Below is a small trained network, with its code and all its weights. Each question gives an input and a class and asks what happens when units are switched off, that is, made to give their printed mean instead of their output.

import numpy as np


def w(rows, s, z=0):
    codes = np.array(rows[::2]) - 128.0
    scale = np.full(codes.shape[1], s)
    scale[-1] = z or s
    return codes * scale


def f(y):
    return np.maximum(y, 0)


def log_softmax(a):
    a = a - a.max(-1, keepdims=True)
    return a - np.log(np.exp(a).sum(-1, keepdims=True))


def net(x, mask):
    res = np.array(x, float).reshape(1, 5) / 4 @ E
    y = f(res @ A[0][:, :-1].T + A[0][:, -1])
    res = res + np.where(mask, y, B[0][:, -1]) @ B[0][:, :-1]
    return log_softmax(res[-1] @ U[:, :-1].T + U[:, -1])


A, B = {}, {}
E = w([
[124,82,133],'x0',
[255,98,78],'x1',
[186,173,251],'x2',
[126,115,128],'x3',
[129,131,125],'x4',
],0.0079)
A[0] = w([
[70,83,202,125],'neuron 0',
[171,111,224,54],'neuron 1',
[95,93,29,95],'neuron 2',
[92,150,42,95],'neuron 3',
[5,149,162,86],'neuron 4',
[132,160,103,203],'neuron 5',
[118,148,127,254],'neuron 6',
[220,137,84,123],'neuron 7',
[75,86,11,82],'neuron 8',
[243,83,105,70],'neuron 9',
],0.011,0.0095)
B[0] = w([
[163,179,36,181],'neuron 0',
[162,178,200,161],'neuron 1',
[137,195,198,193],'neuron 2',
[191,177,167,176],'neuron 3',
[135,171,32,207],'neuron 4',
[155,2,176,202],'neuron 5',
[146,9,128,254],'neuron 6',
[11,145,79,185],'neuron 7',
[171,166,221,207],'neuron 8',
[79,208,64,181],'neuron 9',
],0.0086,0.0096)
U = w([
[186,82,99,255],'0',
[225,207,189,26],'1',
[78,185,4,32],'2',
[162,53,108,163],'3',
[110,48,135,139],'4',
],0.013,0.0061)

Each question gives the input, the list of numbers given to net, and the class t.
The units are the neurons (one row each of A and B). Each row of codes is followed by its name. A weight is (code - 128) times the scale printed after its matrix; where a second scale follows, it is the last column's (A, B and U).
mask holds one flag per neuron, in row order. A switched-off neuron (its flag False) gives its mean, the last column of its row in B, instead of its output. The means were averaged over made-up inputs and are rounded, as every weight is.
A unit's drop is (log p(t) with every unit on - log p(t) with that unit switched off) / (log p(t) with every unit on - log p(t) with every unit switched off).
The circuit of an input: a set's keep is (log p(t) with only the set's units on - log p(t) with every unit switched off) / (log p(t) with every unit on - log p(t) with every unit switched off). Starting from all 10 units, units are removed one at a time, each time the one whose removal leaves the highest keep (on an exact tie, the one counted first), for as long as the keep stays at least 0.8.
circuit, biggest first: the units of the circuit, biggest drop first
most important unit: the unit with the biggest drop
top k neurons: the k neurons with the biggest drops, biggest first
drop of u: that unit's drop, to one decimal
input [3,6,-2,6,3], class 2: most important unit	neuron 9
input [1,2,-5,-5,3], class 1: circuit, biggest first	[neuron 8; neuron 2]
input [4,6,5,0,7], class 4: top 2 neurons	[neuron 4; neuron 7]
input [-4,-4,-5,-3,-1], class 1: circuit, biggest first	[neuron 8; neuron 3]
input [6,5,6,6,8], class 4: circuit, biggest first	[neuron 7; neuron 0]
input [-3,1,-7,-1,0], class 1: top 2 neurons	[neuron 8; neuron 2]
input [-4,-7,3,-6,7], class 2: top 3 neurons	[neuron 4; neuron 0; neuron 8]
input [-4,-2,4,0,-5], class 4: circuit, biggest first	[neuron 8; neuron 3]
input [-3,0,6,-8,0], class 3: top 3 neurons	[neuron 8; neuron 2; neuron 3]
input [-8,-3,7,-7,-4], class 0: top 2 neurons	[neuron 8; neuron 2]
input [-5,4,5,6,2], class 3: circuit, biggest first	[neuron 8; neuron 2]
input [1,-8,0,-8,-8], class 2: top 2 neurons	[neuron 4; neuron 0]
input [-1,7,-2,-6,-7], class 2: circuit, biggest first	[neuron 9; neuron 7]
input [-4,-6,3,5,6], class 2: circuit, biggest first	[neuron 4]
input [-5,7,0,-7,0], class 2: top 2 neurons	[neuron 7; neuron 9]
input [4,-8,-8,2,-7], class 1: top 4 neurons	[neuron 8; neuron 2; neuron 3; neuron 7]
input [-4,-6,-6,3,2], class 1: top 4 neurons	[neuron 8; neuron 3; neuron 2; neuron 7]
input [-3,3,-2,-2,8], class 4: top 3 neurons	[neuron 4; neuron 0; neuron 7]
input [2,-8,-3,1,1], class 2: top 2 neurons	[neuron 4; neuron 0]
input [-8,7,6,-1,-7], class 0: circuit, biggest first	[neuron 8]
input [-5,8,-5,4,3], class 2: top 2 neurons	[neuron 7; neuron 9]
input [4,8,6,2,7], class 2: top 3 neurons	[neuron 9; neuron 7; neuron 8]
input [-2,-5,-8,-4,5], class 1: drop of neuron 8	0.3
input [-4,5,3,5,3], class 2: drop of neuron 8	0.2
input [-5,0,3,-8,8], class 3: drop of neuron 8	0.1
